Below are the code and all the weights of a small trained network. Each question names an input and a target symbol and asks about switching units off, where a switched-off unit gives its printed mean instead of its output.

import numpy as np


def w(rows, s, z=0):
    codes = np.array(rows[::2]) - 128.0
    scale = np.full(codes.shape[1], s)
    scale[-1] = z or s
    return codes * scale


def f(y):
    return y / 2 * (1 + np.tanh(0.7978845608 * (y + 0.044715 * y**3)))


def softmax(a):
    e = np.exp(a - a.max(-1, keepdims=True))
    return e / e.sum(-1, keepdims=True)


def log_softmax(a):
    a = a - a.max(-1, keepdims=True)
    return a - np.log(np.exp(a).sum(-1, keepdims=True))


def net(x, mask):
    ids = ['Ξαγθμτψ'.index(c) for c in x.split()]
    T = len(ids)
    res = E[ids] + P[:T]
    q, k, v = (res @ M[0].T for M in (Q, K, V))
    z = softmax(np.where(np.tri(T) > 0, q @ k.T / 3**0.5, -1e9)) @ v
    res = res + np.where(mask[0], z, O[0][:, -1]) @ O[0][:, :-1]
    y = f(res @ A[0][:, :-1].T + A[0][:, -1])
    res = res + np.where(mask[1:13], y, B[0][:, -1]) @ B[0][:, :-1]
    return log_softmax(res[-1] @ U[:, :-1].T + U[:, -1])


Q, K, V, O, A, B = {}, {}, {}, {}, {}, {}
E = w([
[144,135,188,85],'Ξ',
[118,2,182,196],'α',
[113,244,94,77],'γ',
[81,88,79,156],'θ',
[77,87,107,109],'μ',
[60,187,30,72],'τ',
[59,187,33,59],'ψ',
],0.0078)
P = w([
[84,228,227,153],'0',
[98,110,88,54],'1',
[51,120,156,142],'2',
[195,56,87,152],'3',
[38,123,148,141],'4',
[176,98,82,2],'5',
[42,125,156,150],'6',
[180,75,69,110],'7',
[42,139,163,156],'8',
],0.012)
Q[0] = w([
[5,114,151,242],'head 1',
[254,150,63,110],'head 1',
[12,180,210,91],'head 1',
],0.0087)
K[0] = w([
[67,200,154,126],'head 1',
[145,75,87,92],'head 1',
[119,186,205,248],'head 1',
],0.011)
V[0] = w([
[78,192,78,35],'head 1',
[254,204,249,95],'head 1',
[182,70,195,177],'head 1',
],0.0093)
O[0] = w([
[216,145,196,57,226],'head 1',
[254,141,118,227,253],'head 1',
[76,149,64,214,74],'head 1',
],0.0097,0.0039)
A[0] = w([
[44,161,225,2,128],'neuron 1',
[238,119,162,50,162],'neuron 2',
[153,157,52,174,212],'neuron 3',
[46,71,118,124,185],'neuron 4',
[72,79,100,59,186],'neuron 5',
[19,158,171,211,70],'neuron 6',
[144,199,188,89,158],'neuron 7',
[59,147,132,233,254],'neuron 8',
[97,119,161,131,119],'neuron 9',
[85,93,85,106,91],'neuron 10',
[91,35,62,112,159],'neuron 11',
[116,148,2,91,193],'neuron 12',
],0.0091,0.0053)
B[0] = w([
[34,110,137,139,223],'neuron 1',
[53,85,45,143,254],'neuron 2',
[190,137,213,181,174],'neuron 3',
[135,196,137,92,155],'neuron 4',
[169,194,217,160,181],'neuron 5',
[43,145,2,127,155],'neuron 6',
[133,42,111,158,185],'neuron 7',
[105,242,147,89,203],'neuron 8',
[30,155,101,107,127],'neuron 9',
[165,107,168,140,133],'neuron 10',
[204,156,90,148,158],'neuron 11',
[209,130,123,132,163],'neuron 12',
],0.0075,0.011)
U = w([
[245,54,2,160,252],'Ξ',
[246,180,216,154,178],'α',
[129,112,92,129,137],'γ',
[106,195,94,123,98],'θ',
[110,152,178,112,119],'μ',
[66,71,135,143,23],'τ',
[60,65,144,169,15],'ψ',
],0.0068,0.0036)

Each question gives the input, a string of symbols that net reads in full, and the target symbol t.
The units are the heads (3 rows each of Q, K, V and O) and the neurons (one row each of A and B). Each row of codes is followed by its name. A weight is (code - 128) times the scale printed after its matrix; where a second scale follows, it is the last column's (O, A, B and U).
mask holds one flag per unit, heads first, then neurons. A switched-off unit (its flag False) gives its mean, the last column of its rows in O or B, instead of its output. The means were averaged over made-up inputs and are rounded, as every weight is.
A unit's drop is (log p(t) with every unit on - log p(t) with that unit switched off) / (log p(t) with every unit on - log p(t) with every unit switched off).
The circuit of an input: a set's keep is (log p(t) with only the set's units on - log p(t) with every unit switched off) / (log p(t) with every unit on - log p(t) with every unit switched off). Starting from the 12 units with the biggest drops (on a tie, the unit counted first), units are removed one at a time, each time the one whose removal leaves the highest keep (on an exact tie, the one counted first), for as long as the keep stays at least 0.8.
circuit, biggest first: the units of the circuit, biggest drop first
k most important neurons: the k neurons with the biggest drops, biggest first
drop of u: that unit's drop, to one decimal
input γ τ α τ α ψ τ, target Ξ: circuit, biggest first : [head 1; neuron 8; neuron 5]
input α γ γ α Ξ α, target α: 2 most important neurons : [neuron 2; neuron 5]
input θ γ Ξ Ξ Ξ τ ψ μ, target τ: circuit, biggest first : [head 1; neuron 1; neuron 2]
input γ α Ξ Ξ Ξ θ θ, target Ξ: circuit, biggest first : [head 1; neuron 8; neuron 5]
input α α α τ γ, target θ: circuit, biggest first : [head 1; neuron 8]
input Ξ α ψ ψ α ψ ψ μ, target τ: circuit, biggest first : [head 1; neuron 1]
input τ θ α μ Ξ Ξ τ γ γ, target ψ: 2 most important neurons : [neuron 1; neuron 7]
input θ α θ μ, target α: 3 most important neurons : [neuron 5; neuron 2; neuron 11]
input α θ Ξ α γ γ, target α: 4 most important neurons : [neuron 12; neuron 5; neuron 2; neuron 3]
input ψ μ θ α μ ψ, target α: 3 most important neurons : [neuron 5; neuron 12; neuron 2]
input τ τ Ξ, target ψ: 2 most important neurons : [neuron 1; neuron 2]
input μ γ Ξ Ξ Ξ ψ μ α, target ψ: circuit, biggest first : [head 1; neuron 1; neuron 2]
input θ Ξ θ Ξ ψ α Ξ γ, target α: 4 most important neurons : [neuron 2; neuron 6; neuron 3; neuron 7]
input Ξ α Ξ ψ, target α: 2 most important neurons : [neuron 5; neuron 2]
input α ψ Ξ, target θ: drop of neuron 8 : 0.4
input α θ ψ τ Ξ θ μ α θ, target θ: drop of neuron 6 : 0.3
input α Ξ Ξ μ α τ θ α, target τ: drop of neuron 2 : 0.2
